Below is a small trained network, with its code and all its weights. Each question gives an input and a class and asks what happens when units are switched off, that is, made to give their printed mean instead of their output.

import numpy as np


def w(rows, s, z=0):
    codes = np.array(rows[::2]) - 128.0
    scale = np.full(codes.shape[1], s)
    scale[-1] = z or s
    return codes * scale


def f(y):
    return np.maximum(y, 0)


def log_softmax(a):
    a = a - a.max(-1, keepdims=True)
    return a - np.log(np.exp(a).sum(-1, keepdims=True))


def net(x, mask):
    res = np.array(x, float).reshape(1, 3) / 4 @ E
    y = f(res @ A[0][:, :-1].T + A[0][:, -1])
    res = res + np.where(mask, y, B[0][:, -1]) @ B[0][:, :-1]
    return log_softmax(res[-1] @ U[:, :-1].T + U[:, -1])


A, B = {}, {}
E = w([
[168,77,180,180,65,112,92,139,169,178,77],'x0',
[144,237,149,105,46,111,41,153,161,51,138],'x1',
[154,136,141,186,117,119,116,122,100,178,249],'x2',
],0.015)
A[0] = w([
[145,106,154,153,90,129,106,143,139,147,94,126],'neuron 1',
[133,181,137,135,74,136,103,121,148,93,137,77],'neuron 2',
[107,113,112,109,128,134,130,109,125,169,110,85],'neuron 3',
[139,118,115,154,104,119,133,132,119,147,213,69],'neuron 4',
[132,149,148,161,123,129,124,126,120,157,249,116],'neuron 5',
[150,83,158,180,15,128,101,118,134,186,50,82],'neuron 6',
[127,165,144,100,147,129,137,132,112,124,135,129],'neuron 7',
[127,142,125,100,152,127,131,136,133,91,46,70],'neuron 8',
[112,145,121,88,154,133,146,125,126,96,26,128],'neuron 9',
[121,80,125,118,185,124,162,123,99,150,126,132],'neuron 10',
[94,176,104,83,191,125,133,116,106,114,163,86],'neuron 11',
[142,74,116,110,205,126,158,131,135,147,135,85],'neuron 12',
[129,185,98,61,234,140,168,127,113,47,190,105],'neuron 13',
[127,117,114,112,121,124,161,119,124,120,83,92],'neuron 14',
[137,173,132,112,92,112,117,136,122,106,113,109],'neuron 15',
[133,114,129,108,144,120,121,132,121,101,68,110],'neuron 16',
[132,196,132,94,86,124,107,122,120,75,157,102],'neuron 17',
[131,98,138,174,169,135,164,117,122,134,132,68],'neuron 18',
[131,138,132,124,128,124,130,126,123,118,125,253],'neuron 19',
],0.017,0.018)
B[0] = w([
[126,127,121,166,118,107,142,126,146,103,145,197],'neuron 1',
[119,127,150,122,154,126,122,154,69,138,46,216],'neuron 2',
[120,151,138,127,127,117,126,145,103,124,94,149],'neuron 3',
[146,146,161,71,138,124,126,106,94,113,145,190],'neuron 4',
[136,127,137,45,134,143,121,96,108,117,166,246],'neuron 5',
[129,116,149,192,118,50,151,141,137,111,177,249],'neuron 6',
[127,121,121,139,121,117,137,129,144,114,130,160],'neuron 7',
[147,142,155,68,137,115,121,113,71,135,156,187],'neuron 8',
[134,131,136,59,135,144,118,102,114,118,168,224],'neuron 9',
[118,141,119,139,113,153,111,148,134,145,59,220],'neuron 10',
[141,122,136,167,125,63,133,144,126,126,168,196],'neuron 11',
[128,133,141,142,145,131,114,151,99,161,66,203],'neuron 12',
[130,108,157,198,104,66,155,129,149,99,167,253],'neuron 13',
[137,143,151,106,148,125,125,128,96,129,142,157],'neuron 14',
[123,131,137,129,141,144,126,138,110,161,81,197],'neuron 15',
[136,127,144,102,124,139,120,107,110,117,140,176],'neuron 16',
[120,138,132,147,136,141,110,158,108,161,54,237],'neuron 17',
[115,141,136,128,143,128,112,155,91,120,76,176],'neuron 18',
[109,113,7,147,116,240,138,110,254,142,155,231],'neuron 19',
],0.03,0.022)
U = w([
[135,115,137,191,117,76,185,138,146,100,162,104],'0',
[110,148,123,144,158,152,129,170,106,167,58,66],'1',
[170,148,151,48,155,147,139,70,97,104,178,97],'2',
[110,117,8,147,119,206,163,105,220,139,146,255],'3',
],0.015,0.0091)

Each question gives the input, the list of numbers given to net, and the class t.
The units are the neurons (one row each of A and B). Each row of codes is followed by its name. A weight is (code - 128) times the scale printed after its matrix; where a second scale follows, it is the last column's (A, B and U).
mask holds one flag per neuron, in row order. A switched-off neuron (its flag False) gives its mean, the last column of its row in B, instead of its output. The means were averaged over made-up inputs and are rounded, as every weight is.
A unit's drop is (log p(t) with every unit on - log p(t) with that unit switched off) / (log p(t) with every unit on - log p(t) with every unit switched off).
unit that matters most: the unit with the biggest drop
k most important neurons: the k neurons with the biggest drops, biggest first
drop when u is switched off: that unit's drop, to one decimal
input [5,7,8], class 2: 4 most important neurons : [neuron 5; neuron 4; neuron 10; neuron 12]
input [-1,3,2], class 3: unit that matters most : neuron 12
input [-6,-5,7], class 2: 2 most important neurons : [neuron 5; neuron 4]
input [5,-7,8], class 2: 3 most important neurons : [neuron 5; neuron 4; neuron 17]
input [-5,-8,8], class 1: 2 most important neurons : [neuron 10; neuron 12]
input [4,0,-5], class 2: 3 most important neurons : [neuron 13; neuron 9; neuron 8]
input [5,-1,-4], class 0: 2 most important neurons : [neuron 6; neuron 5]
input [2,-3,-1], class 3: 2 most important neurons : [neuron 2; neuron 17]
input [-5,1,-4], class 0: 2 most important neurons : [neuron 13; neuron 5]
input [8,-8,-7], class 0: 2 most important neurons : [neuron 6; neuron 17]
input [-4,2,1], class 0: 2 most important neurons : [neuron 13; neuron 11]
input [-6,-7,5], class 1: 4 most important neurons : [neuron 10; neuron 12; neuron 6; neuron 18]
input [-3,5,-7], class 2: 2 most important neurons : [neuron 9; neuron 8]
input [4,2,-6], class 2: most important neuron : [neuron 9]
input [2,-3,-3], class 3: drop when neuron 13 is switched off : 0.1
input [-4,4,-5], class 2: drop when neuron 9 is switched off : 3.6
input [7,-2,-3], class 0: drop when neuron 6 is switched off : 0.3
